Here is a tiny trained network, its code and every weight. The questions are about switching its units off for an input and a class, where a switched-off unit gives its printed mean instead of its output.

import numpy as np


def w(rows, s, z=0):
    codes = np.array(rows[::2]) - 128.0
    scale = np.full(codes.shape[1], s)
    scale[-1] = z or s
    return codes * scale


def norm(h):
    return h / np.sqrt((h * h).mean(-1, keepdims=True) + 1e-5)


def f(y):
    return y / 2 * (1 + np.tanh(0.7978845608 * (y + 0.044715 * y**3)))


def log_softmax(a):
    a = a - a.max(-1, keepdims=True)
    return a - np.log(np.exp(a).sum(-1, keepdims=True))


def net(x, mask):
    res = np.array(x, float).reshape(1, 3) / 4 @ E
    u = 0
    for l in range(4):
        y = f(norm(res) @ A[l][:, :-1].T + A[l][:, -1])
        res = res + np.where(mask[u : u + 4], y, B[l][:, -1]) @ B[l][:, :-1]
        u += 4
    return log_softmax(norm(res)[-1] @ U[:, :-1].T + U[:, -1])


A, B = {}, {}
E = w([
[27,69,189,167,141,154],'x0',
[118,198,196,75,83,134],'x1',
[254,77,205,97,138,200],'x2',
],0.0093)
A[0] = w([
[101,144,107,144,130,117,141],'L0N1',
[148,78,169,164,253,163,84],'L0N2',
[162,72,141,114,146,113,2],'L0N3',
[133,145,79,132,92,165,136],'L0N4',
],0.013,0.0021)
B[0] = w([
[142,160,171,97,155,68,178],'L0N1',
[184,86,173,143,206,122,254],'L0N2',
[55,49,75,140,9,160,164],'L0N3',
[65,58,98,69,129,101,149],'L0N4',
],0.011,0.0059)
A[1] = w([
[161,88,88,129,144,108,204],'L1N1',
[190,110,149,163,157,183,6],'L1N2',
[61,155,188,105,122,81,166],'L1N3',
[140,163,11,150,125,106,86],'L1N4',
],0.012,0.0022)
B[1] = w([
[160,70,230,111,254,6,214],'L1N1',
[243,186,44,147,21,56,230],'L1N2',
[109,148,137,215,61,166,253],'L1N3',
[94,131,226,51,105,122,220],'L1N4',
],0.0079,0.0056)
A[2] = w([
[158,139,118,93,159,81,249],'L2N1',
[72,145,64,120,78,145,147],'L2N2',
[133,2,99,125,172,163,178],'L2N3',
[111,119,138,191,141,111,126],'L2N4',
],0.0096,0.0017)
B[2] = w([
[1,56,180,111,125,191,236],'L2N1',
[181,127,99,191,41,105,178],'L2N2',
[183,135,153,198,150,144,254],'L2N3',
[212,148,65,143,85,57,183],'L2N4',
],0.0093,0.0041)
A[3] = w([
[121,131,88,168,120,94,94],'L3N1',
[198,150,161,53,48,123,110],'L3N2',
[90,53,176,145,148,254,191],'L3N3',
[204,104,197,137,95,246,254],'L3N4',
],0.0092,0.0021)
B[3] = w([
[195,227,123,121,136,167,144],'L3N1',
[56,165,160,216,106,170,197],'L3N2',
[177,159,80,115,100,165,165],'L3N3',
[131,119,2,13,143,184,254],'L3N4',
],0.0097,0.0071)
U = w([
[96,215,127,206,65,73,252],'0',
[145,182,68,81,89,234,27],'1',
[249,69,76,128,171,152,183],'2',
[59,98,187,71,172,50,94],'3',
[139,121,141,209,216,52,4],'4',
],0.016,0.0026)

Each question gives the input, the list of numbers given to net, and the class t.
The units are the neurons (one row each of A and B). Each row of codes is followed by its name. A weight is (code - 128) times the scale printed after its matrix; where a second scale follows, it is the last column's (A, B and U).
mask holds one flag per neuron, layer by layer. A switched-off neuron (its flag False) gives its mean, the last column of its row in B, instead of its output. The means were averaged over made-up inputs and are rounded, as every weight is.
A unit's drop is (log p(t) with every unit on - log p(t) with that unit switched off) / (log p(t) with every unit on - log p(t) with every unit switched off).
The circuit of an input: a set's keep is (log p(t) with only the set's units on - log p(t) with every unit switched off) / (log p(t) with every unit on - log p(t) with every unit switched off). Starting from the 12 units with the biggest drops (on a tie, the unit counted first), units are removed one at a time, each time the one whose removal leaves the highest keep (on an exact tie, the one counted first), for as long as the keep stays at least 0.8.
units of the circuit, in order: the units of the circuit, biggest drop first
unit that matters most: the unit with the biggest drop
k most important neurons: the k neurons with the biggest drops, biggest first
top k neurons in layer l: the k neurons of layer l with the biggest drops, biggest first
drop of u: that unit's drop, to one decimal
input [6,5,8], class 1: units of the circuit, in order	L3N4
input [-1,4,8], class 1: units of the circuit, in order	L3N2, L3N4
input [-5,0,-5], class 3: 2 most important neurons	L1N4, L1N2
input [4,4,-1], class 0: 2 most important neurons	L0N2, L2N1
input [2,2,1], class 1: 2 most important neurons	L3N4, L2N4
input [-8,0,-7], class 3: units of the circuit, in order	L1N4, L1N2
input [-3,-8,-1], class 3: top 2 neurons in layer 1	L1N1, L1N4
input [-4,-3,1], class 3: 2 most important neurons	L1N1, L1N4
input [-3,1,2], class 1: 2 most important neurons	L0N2, L3N3
input [-1,-6,-1], class 4: 2 most important neurons	L1N1, L3N4
input [-1,-3,-4], class 3: top 2 neurons in layer 1	L1N4, L1N2
input [4,6,7], class 1: top 2 neurons in layer 3	L3N2, L3N4
input [6,5,7], class 1: top 2 neurons in layer 1	L1N1, L1N2
input [8,3,0], class 1: unit that matters most	L1N1
input [7,7,4], class 1: drop of L1N4	0.0
input [8,6,4], class 1: drop of L1N1	0.1
input [-8,2,7], class 1: drop of L3N2	0.3
